Below are the code and all the weights of a small trained network. Each question names an input and a class and asks about switching units off, where a switched-off unit gives its printed mean instead of its output.

import numpy as np


def w(rows, s, z=0):
    codes = np.array(rows[::2]) - 128.0
    scale = np.full(codes.shape[1], s)
    scale[-1] = z or s
    return codes * scale


def f(y):
    return np.maximum(y, 0)


def log_softmax(a):
    a = a - a.max(-1, keepdims=True)
    return a - np.log(np.exp(a).sum(-1, keepdims=True))


def net(x, mask):
    res = np.array(x, float).reshape(1, 6) / 4 @ E
    y = f(res @ A[0][:, :-1].T + A[0][:, -1])
    res = res + np.where(mask, y, B[0][:, -1]) @ B[0][:, :-1]
    return log_softmax(res[-1] @ U[:, :-1].T + U[:, -1])


A, B = {}, {}
E = w([
[148,226,163,238,173],'x0',
[123,111,137,143,126],'x1',
[186,129,254,101,163],'x2',
[126,124,131,131,126],'x3',
[191,130,143,137,11],'x4',
[220,86,66,145,188],'x5',
],0.0077)
A[0] = w([
[55,119,78,172,133,102],'neuron 0',
[133,160,138,160,150,41],'neuron 1',
[181,123,225,98,146,26],'neuron 2',
[128,164,143,208,149,22],'neuron 3',
[148,60,142,70,98,94],'neuron 4',
[114,111,135,59,116,19],'neuron 5',
[10,197,212,129,67,68],'neuron 6',
[247,94,85,171,175,47],'neuron 7',
[170,129,171,134,67,115],'neuron 8',
[166,126,133,210,12,73],'neuron 9',
[121,57,201,198,127,215],'neuron 10',
[154,172,150,67,143,254],'neuron 11',
[131,134,65,181,54,104],'neuron 12',
[158,216,152,234,120,76],'neuron 13',
[104,86,108,84,120,38],'neuron 14',
[35,113,150,139,230,134],'neuron 15',
],0.014,0.0063)
B[0] = w([
[83,200,123,105,140,198],'neuron 0',
[102,103,152,109,145,157],'neuron 1',
[121,175,45,30,192,196],'neuron 2',
[96,77,130,82,147,187],'neuron 3',
[71,86,181,144,122,194],'neuron 4',
[108,80,112,77,166,156],'neuron 5',
[167,74,6,170,139,248],'neuron 6',
[168,92,28,169,123,216],'neuron 7',
[185,140,191,118,138,188],'neuron 8',
[219,129,196,107,133,213],'neuron 9',
[72,190,124,168,95,208],'neuron 10',
[85,191,152,191,95,216],'neuron 11',
[76,209,113,114,145,201],'neuron 12',
[56,72,180,105,116,254],'neuron 13',
[114,75,166,128,131,163],'neuron 14',
[223,139,209,103,106,243],'neuron 15',
],0.026,0.0098)
U = w([
[110,41,184,107,147,88],'0',
[222,84,72,174,149,122],'1',
[162,157,165,166,128,250],'2',
[254,143,195,102,143,92],'3',
[139,201,125,92,180,68],'4',
],0.0075,0.015)

Each question gives the input, the list of numbers given to net, and the class t.
The units are the neurons (one row each of A and B). Each row of codes is followed by its name. A weight is (code - 128) times the scale printed after its matrix; where a second scale follows, it is the last column's (A, B and U).
mask holds one flag per neuron, in row order. A switched-off neuron (its flag False) gives its mean, the last column of its row in B, instead of its output. The means were averaged over made-up inputs and are rounded, as every weight is.
A unit's drop is (log p(t) with every unit on - log p(t) with that unit switched off) / (log p(t) with every unit on - log p(t) with every unit switched off).
The circuit of an input: a set's keep is (log p(t) with only the set's units on - log p(t) with every unit switched off) / (log p(t) with every unit on - log p(t) with every unit switched off). Starting from the 12 units with the biggest drops (on a tie, the unit counted first), units are removed one at a time, each time the one whose removal leaves the highest keep (on an exact tie, the one counted first), for as long as the keep stays at least 0.8.
circuit, biggest first: the units of the circuit, biggest drop first
most important unit: the unit with the biggest drop
top k neurons: the k neurons with the biggest drops, biggest first
drop when u is switched off: that unit's drop, to one decimal
input [0,1,-8,7,-5,1], class 4: circuit, biggest first => neuron 0
input [6,6,-1,5,1,6], class 0: top 2 neurons => neuron 13; neuron 6
input [-2,-7,-8,0,7,-6], class 4: top 4 neurons => neuron 12; neuron 15; neuron 0; neuron 7
input [-8,5,7,1,6,0], class 0: top 3 neurons => neuron 4; neuron 5; neuron 15
input [5,-4,0,-1,-6,5], class 3: top 3 neurons => neuron 15; neuron 6; neuron 4
input [-2,3,-5,6,0,-2], class 4: circuit, biggest first => neuron 0; neuron 12
input [2,6,-1,5,6,-7], class 1: top 2 neurons => neuron 6; neuron 15
input [-1,6,-8,0,6,7], class 4: top 4 neurons => neuron 12; neuron 6; neuron 15; neuron 0
input [4,-5,-8,1,5,-7], class 4: top 2 neurons => neuron 12; neuron 0
input [5,-2,1,2,8,5], class 3: top 2 neurons => neuron 9; neuron 8
input [-5,2,6,1,1,-4], class 4: top 3 neurons => neuron 2; neuron 13; neuron 15
input [-8,-7,-3,-8,8,4], class 0: top 4 neurons => neuron 4; neuron 15; neuron 14; neuron 5
input [-3,-3,-3,-7,6,-6], class 1: top 3 neurons => neuron 6; neuron 15; neuron 13
input [5,1,-6,1,7,1], class 3: top 3 neurons => neuron 9; neuron 11; neuron 10
input [5,5,1,-8,0,7], class 1: most important unit => neuron 7
input [-2,5,-3,8,-2,8], class 1: drop when neuron 7 is switched off => 0.5
input [-8,-3,-5,-7,2,5], class 0: drop when neuron 4 is switched off => 0.2
input [-6,0,-3,-4,4,5], class 0: drop when neuron 13 is switched off => -0.2
